Below are the code and all the weights of a small trained network. Each question names an input and a target symbol and asks about switching units off, where a switched-off unit gives its printed mean instead of its output.

import numpy as np


def w(rows, s, z=0):
    codes = np.array(rows[::2]) - 128.0
    scale = np.full(codes.shape[1], s)
    scale[-1] = z or s
    return codes * scale


def f(y):
    return np.maximum(y, 0)


def softmax(a):
    e = np.exp(a - a.max(-1, keepdims=True))
    return e / e.sum(-1, keepdims=True)


def log_softmax(a):
    a = a - a.max(-1, keepdims=True)
    return a - np.log(np.exp(a).sum(-1, keepdims=True))


def net(x, mask):
    ids = ['ΓΔΘΛΞΠΣΨαβεημτ'.index(c) for c in x.split()]
    T = len(ids)
    res = E[ids] + P[:T]
    r = res
    for j in range(2):
        rows = slice(3 * j, 3 * j + 3)
        q, k, v = (r @ M[0][rows].T for M in (Q, K, V))
        z = softmax(np.where(np.tri(T) > 0, q @ k.T / 3**0.5, -1e9)) @ v
        o = O[0][rows]
        res = res + np.where(mask[j], z, o[:, -1]) @ o[:, :-1]
    y = f(res @ A[0][:, :-1].T + A[0][:, -1])
    res = res + np.where(mask[2:14], y, B[0][:, -1]) @ B[0][:, :-1]
    return log_softmax(res[-1] @ U[:, :-1].T + U[:, -1])


Q, K, V, O, A, B = {}, {}, {}, {}, {}, {}
E = w([
[95,117,98,121],'Γ',
[70,138,149,145],'Δ',
[110,95,96,125],'Θ',
[2,132,152,63],'Λ',
[93,1,82,186],'Ξ',
[49,183,34,146],'Π',
[53,99,133,152],'Σ',
[114,234,136,115],'Ψ',
[113,42,83,48],'α',
[114,200,120,127],'β',
[105,130,129,134],'ε',
[150,131,75,129],'η',
[151,167,35,75],'μ',
[146,66,207,171],'τ',
],0.017)
P = w([
[223,171,120,170],'0',
[188,126,65,167],'1',
[124,94,52,149],'2',
[54,60,58,135],'3',
[17,42,46,117],'4',
[3,36,24,110],'5',
[204,137,15,174],'6',
],0.0053)
Q[0] = w([
[198,101,191,114],'h1',
[69,180,2,158],'h1',
[202,155,151,130],'h1',
[171,209,171,125],'h2',
[49,58,38,98],'h2',
[47,131,192,40],'h2',
],0.0094)
K[0] = w([
[226,172,201,116],'h1',
[77,85,70,101],'h1',
[97,135,179,139],'h1',
[45,248,105,159],'h2',
[185,94,214,159],'h2',
[84,134,150,49],'h2',
],0.014)
V[0] = w([
[139,128,152,42],'h1',
[130,36,145,188],'h1',
[187,19,174,74],'h1',
[117,196,142,80],'h2',
[174,121,11,131],'h2',
[95,110,92,91],'h2',
],0.012)
O[0] = w([
[138,80,254,74,84],'h1',
[106,25,61,143,200],'h1',
[163,21,133,72,130],'h1',
[70,111,198,132,2],'h2',
[120,236,39,34,234],'h2',
[38,60,82,56,186],'h2',
],0.0082,0.0073)
A[0] = w([
[133,112,103,50,88],'n1',
[69,105,161,142,8],'n2',
[109,126,69,173,218],'n3',
[167,103,181,110,31],'n4',
[94,145,136,79,23],'n5',
[142,73,175,43,95],'n6',
[140,72,140,108,67],'n7',
[178,114,155,8,226],'n8',
[150,149,128,90,3],'n9',
[71,113,190,87,29],'n10',
[170,117,117,103,54],'n11',
[230,130,106,126,54],'n12',
],0.012,0.006)
B[0] = w([
[78,100,141,135,220],'n1',
[224,69,49,187,132],'n2',
[176,124,192,129,253],'n3',
[74,71,88,226,131],'n4',
[204,162,147,135,149],'n5',
[176,137,88,222,179],'n6',
[153,184,93,132,166],'n7',
[91,109,254,73,208],'n8',
[117,131,27,27,134],'n9',
[115,106,71,242,138],'n10',
[136,84,135,210,150],'n11',
[65,58,128,129,149],'n12',
],0.0077,0.018)
U = w([
[35,162,21,155,140],'Γ',
[78,97,5,134,46],'Δ',
[173,134,140,135,165],'Θ',
[146,138,145,145,143],'Λ',
[96,109,108,212,115],'Ξ',
[118,144,100,79,3],'Π',
[123,133,92,157,165],'Σ',
[129,126,160,166,32],'Ψ',
[126,143,179,149,79],'α',
[187,124,79,102,144],'β',
[133,119,103,133,131],'ε',
[164,115,115,149,132],'η',
[14,92,159,108,246],'μ',
[111,104,122,165,147],'τ',
],0.011,0.0049)

Each question gives the input, a string of symbols that net reads in full, and the target symbol t.
The units are the heads (3 rows each of Q, K, V and O) and the neurons (one row each of A and B). Each row of codes is followed by its name. A weight is (code - 128) times the scale printed after its matrix; where a second scale follows, it is the last column's (O, A, B and U).
mask holds one flag per unit, heads first, then neurons. A switched-off unit (its flag False) gives its mean, the last column of its rows in O or B, instead of its output. The means were averaged over made-up inputs and are rounded, as every weight is.
A unit's drop is (log p(t) with every unit on - log p(t) with that unit switched off) / (log p(t) with every unit on - log p(t) with every unit switched off).
The circuit of an input: a set's keep is (log p(t) with only the set's units on - log p(t) with every unit switched off) / (log p(t) with every unit on - log p(t) with every unit switched off). Starting from the 12 units with the biggest drops (on a tie, the unit counted first), units are removed one at a time, each time the one whose removal leaves the highest keep (on an exact tie, the one counted first), for as long as the keep stays at least 0.8.
units of the circuit, in order: the units of the circuit, biggest drop first
k most important neurons: the k neurons with the biggest drops, biggest first
which heads matter: for each layer, one digit per head in row order, 1 if its drop is at least 0.15 and else 0, layers parted by /
drop when u is switched off: that unit's drop, to one decimal
input Δ Ξ η Δ, target Δ: which heads matter : 10
input Θ ε α Γ, target μ: units of the circuit, in order : [h1 n8]
input Λ ε β Ξ ε, target Δ: which heads matter : 10
input μ η Λ α Π η, target Γ: which heads matter : 11
input β Π Ξ Ξ η α Ψ, target μ: units of the circuit, in order : [h2 n6 n7]
input Λ β τ Σ, target Ξ: units of the circuit, in order : [h2]
input Γ Ξ Ξ Γ Λ, target Δ: 2 most important neurons : [n8 n2]
input α α η, target μ: which heads matter : 10
input Δ α Λ Π Σ Σ α, target μ: units of the circuit, in order : [n8 h2]
input Π Π ε μ, target Γ: which heads matter : 10
input Ξ Θ Ξ Γ Θ Δ η, target Δ: 2 most important neurons : [n12 n8]
input Λ μ Γ Π Λ, target Ξ: units of the circuit, in order : [h2 n2 n10]
input β Θ ε α μ, target μ: which heads matter : 10
input Θ η Π Λ Θ, target Γ: units of the circuit, in order : [h1 n8]
input Π η Δ, target Γ: units of the circuit, in order : [h1]
input Δ Σ Λ Λ, target Ξ: units of the circuit, in order : [h2 n10 n2]
input α Π Λ ε, target Γ: 2 most important neurons : [n8 n3]
input Λ α Θ, target μ: units of the circuit, in order : [n8 h1 h2]
input β α Γ α β η Σ, target μ: which heads matter : 11
input τ α ε τ α τ α, target Ξ: units of the circuit, in order : [h2 n6 h1 n4]
input μ η α α Ψ ε, target μ: units of the circuit, in order : [n8 h1]
input Θ Ξ α μ Ξ Λ, target Δ: units of the circuit, in order : [h1]
input Ψ Π Π α Θ, target μ: units of the circuit, in order : [h2 n6]
input β α τ α, target Ξ: units of the circuit, in order : [n6 h2 h1 n4]
input Δ α Π Ψ, target Γ: units of the circuit, in order : [n8 h1]
input η α Ξ Π α Π η, target Γ: 3 most important neurons : [n8 n12 n5]
input α μ β Ψ, target μ: most important neuron : [n3]
input α μ Λ Π Λ Ψ Δ, target Γ: 2 most important neurons : [n8 n3]
input Π Ξ ε, target Δ: drop when n3 is switched off : -0.1
input α α Ξ Ξ, target Δ: drop when n5 is switched off : 0.0
